Here is a tiny trained network, its code and every weight. The questions are about switching its units off for an input and a target symbol, where a switched-off unit gives its printed mean instead of its output.

import numpy as np


def w(rows, s, z=0):
    codes = np.array(rows[::2]) - 128.0
    scale = np.full(codes.shape[1], s)
    scale[-1] = z or s
    return codes * scale


def norm(h):
    return h / np.sqrt((h * h).mean(-1, keepdims=True) + 1e-5)


def f(y):
    return y / 2 * (1 + np.tanh(0.7978845608 * (y + 0.044715 * y**3)))


def softmax(a):
    e = np.exp(a - a.max(-1, keepdims=True))
    return e / e.sum(-1, keepdims=True)


def log_softmax(a):
    a = a - a.max(-1, keepdims=True)
    return a - np.log(np.exp(a).sum(-1, keepdims=True))


def net(x, mask):
    ids = ['βδλπψω'.index(c) for c in x.split()]
    T = len(ids)
    res = E[ids] + P[:T]
    u = 0
    for l in range(3):
        q, k, v = (norm(res) @ M[l].T for M in (Q, K, V))
        z = softmax(np.where(np.tri(T) > 0, q @ k.T / 2**0.5, -1e9)) @ v
        res = res + np.where(mask[u], z, O[l][:, -1]) @ O[l][:, :-1]
        u += 1
        y = f(norm(res) @ A[l][:, :-1].T + A[l][:, -1])
        res = res + np.where(mask[u : u + 8], y, B[l][:, -1]) @ B[l][:, :-1]
        u += 8
    return log_softmax(norm(res)[-1] @ U[:, :-1].T + U[:, -1])


Q, K, V, O, A, B = {}, {}, {}, {}, {}, {}
E = w([
[166,126,215],'β',
[111,160,134],'δ',
[174,161,73],'λ',
[234,108,185],'π',
[82,194,4],'ψ',
[132,154,126],'ω',
],0.011)
P = w([
[86,245,156],'0',
[72,113,215],'1',
[160,188,64],'2',
[102,101,155],'3',
[204,192,121],'4',
[103,95,141],'5',
[134,205,77],'6',
[104,63,125],'7',
[104,204,76],'8',
],0.011)
Q[0] = w([
[73,3,116],'L0H1',
[149,133,124],'L0H1',
],0.012)
K[0] = w([
[254,110,50],'L0H1',
[155,142,119],'L0H1',
],0.015)
V[0] = w([
[198,62,74],'L0H1',
[2,165,218],'L0H1',
],0.0083)
O[0] = w([
[219,1,103,20],'L0H1',
[216,154,65,253],'L0H1',
],0.0068)
A[0] = w([
[199,108,144,189],'L0N1',
[208,43,250,6],'L0N2',
[177,177,196,123],'L0N3',
[91,142,26,150],'L0N4',
[106,151,177,94],'L0N5',
[20,141,140,113],'L0N6',
[58,132,234,80],'L0N7',
[10,141,128,123],'L0N8',
],0.012,0.0019)
B[0] = w([
[99,176,122,147],'L0N1',
[253,196,235,200],'L0N2',
[173,175,55,222],'L0N3',
[218,133,156,254],'L0N4',
[138,156,84,152],'L0N5',
[92,146,53,188],'L0N6',
[31,187,172,191],'L0N7',
[146,83,46,200],'L0N8',
],0.011,0.005)
Q[1] = w([
[88,107,246],'L1H1',
[180,177,83],'L1H1',
],0.013)
K[1] = w([
[169,231,90],'L1H1',
[182,5,162],'L1H1',
],0.012)
V[1] = w([
[6,40,5],'L1H1',
[10,127,156],'L1H1',
],0.014)
O[1] = w([
[209,13,78,2],'L1H1',
[226,255,199,3],'L1H1',
],0.011,0.0062)
A[1] = w([
[153,55,28,79],'L1N1',
[210,127,195,115],'L1N2',
[2,94,134,124],'L1N3',
[75,153,139,71],'L1N4',
[141,156,192,5],'L1N5',
[116,83,187,56],'L1N6',
[151,92,86,37],'L1N7',
[77,83,98,161],'L1N8',
],0.014,0.0013)
B[1] = w([
[239,7,80,255],'L1N1',
[112,225,153,144],'L1N2',
[39,170,17,197],'L1N3',
[130,38,108,193],'L1N4',
[208,120,75,154],'L1N5',
[134,160,208,116],'L1N6',
[192,81,120,161],'L1N7',
[110,53,67,164],'L1N8',
],0.012,0.0057)
Q[2] = w([
[194,127,139],'L2H1',
[192,40,253],'L2H1',
],0.014)
K[2] = w([
[159,139,149],'L2H1',
[227,218,7],'L2H1',
],0.014)
V[2] = w([
[247,118,202],'L2H1',
[181,169,214],'L2H1',
],0.014)
O[2] = w([
[104,135,254,2],'L2H1',
[143,79,234,75],'L2H1',
],0.011,0.0088)
A[2] = w([
[2,113,139,103],'L2N1',
[114,207,165,174],'L2N2',
[143,137,172,160],'L2N3',
[139,81,167,82],'L2N4',
[228,107,211,63],'L2N5',
[91,44,55,211],'L2N6',
[114,147,90,253],'L2N7',
[150,186,105,156],'L2N8',
],0.016,0.0034)
B[2] = w([
[172,193,189,155],'L2N1',
[53,7,129,209],'L2N2',
[86,132,75,131],'L2N3',
[133,124,136,121],'L2N4',
[139,235,153,147],'L2N5',
[33,78,156,255],'L2N6',
[162,122,230,227],'L2N7',
[210,104,158,209],'L2N8',
],0.018,0.009)
U = w([
[63,51,194,82],'β',
[198,155,107,11],'δ',
[97,144,57,239],'λ',
[100,182,169,253],'π',
[138,5,97,100],'ψ',
[189,147,100,123],'ω',
],0.015,0.0018)

Each question gives the input, a string of symbols that net reads in full, and the target symbol t.
The units are the heads (2 rows each of Q, K, V and O) and the neurons (one row each of A and B). Each row of codes is followed by its name. A weight is (code - 128) times the scale printed after its matrix; where a second scale follows, it is the last column's (O, A, B and U).
mask holds one flag per unit, layer by layer, with each layer's heads first. A switched-off unit (its flag False) gives its mean, the last column of its rows in O or B, instead of its output. The means were averaged over made-up inputs and are rounded, as every weight is.
A unit's drop is (log p(t) with every unit on - log p(t) with that unit switched off) / (log p(t) with every unit on - log p(t) with every unit switched off).
The circuit of an input: a set's keep is (log p(t) with only the set's units on - log p(t) with every unit switched off) / (log p(t) with every unit on - log p(t) with every unit switched off). Starting from the 12 units with the biggest drops (on a tie, the unit counted first), units are removed one at a time, each time the one whose removal leaves the highest keep (on an exact tie, the one counted first), for as long as the keep stays at least 0.8.
units of the circuit, in order: the units of the circuit, biggest drop first
unit that matters most: the unit with the biggest drop
top k neurons: the k neurons with the biggest drops, biggest first
k most important neurons of layer l: the k neurons of layer l with the biggest drops, biggest first
input λ λ π ω ω, target ω: units of the circuit, in order -> (L0H1, L1H1, L0N4)
input λ λ ψ λ ψ β π, target β: top 4 neurons -> (L0N2, L2N2, L0N7, L1N3)
input π λ ω ψ β π δ, target π: units of the circuit, in order -> (L1H1)
input λ ω π, target ω: units of the circuit, in order -> (L0N4, L2N2, L0N2, L1H1)
input ω π ψ ψ π β λ δ, target λ: units of the circuit, in order -> (L1N3, L2N2)
input δ ψ ψ ψ β ω λ ω, target λ: top 4 neurons -> (L0N7, L0N3, L0N4, L1N3)
input λ λ π, target λ: units of the circuit, in order -> (L2H1, L1H1)
input π π ψ ψ π δ π, target δ: units of the circuit, in order -> (L0H1, L0N3, L1H1)
input λ ω δ ψ δ λ λ β, target β: units of the circuit, in order -> (L2N2, L0N7)
input π δ ψ π δ β ω, target β: top 2 neurons -> (L0N2, L2N2)
input π ω β λ π, target λ: units of the circuit, in order -> (L0N3, L1H1)
input δ β ω, target β: 2 most important neurons of layer 0 -> (L0N7, L0N8)
input ψ δ ψ λ λ β ψ, target β: top 4 neurons -> (L0N2, L2N2, L0N7, L0N4)
input β π β ω ψ, target ω: 2 most important neurons of layer 0 -> (L0N3, L0N4)
input β β ψ, target β: units of the circuit, in order -> (L2H1, L0N2)
input ω λ λ ω β, target ω: unit that matters most -> L0H1
input λ β π π π β λ π β, target π: top 2 neurons -> (L0N2, L2N1)
input β δ π, target δ: top 2 neurons -> (L0N3, L2N6)
input λ ψ ω ψ ψ ω π δ β, target δ: units of the circuit, in order -> (L0H1, L1H1)
input ω π ψ β δ, target β: units of the circuit, in order -> (L2H1)
input β λ β, target λ: top 3 neurons -> (L0N3, L0N7, L0N2)
input ψ ω λ β δ β λ β, target β: units of the circuit, in order -> (L0N2, L2N2, L1H1)
input ψ β ψ β δ, target β: top 3 neurons -> (L0N2, L0N7, L2N2)
input ψ ψ ψ λ ω β ω ω β, target ω: top 2 neurons -> (L0N3, L2N6)
input ψ λ λ δ ψ λ β, target λ: top 3 neurons -> (L0N7, L0N4, L0N6)
input β ψ λ λ λ β λ, target β: top 3 neurons -> (L0N2, L2N2, L0N7)
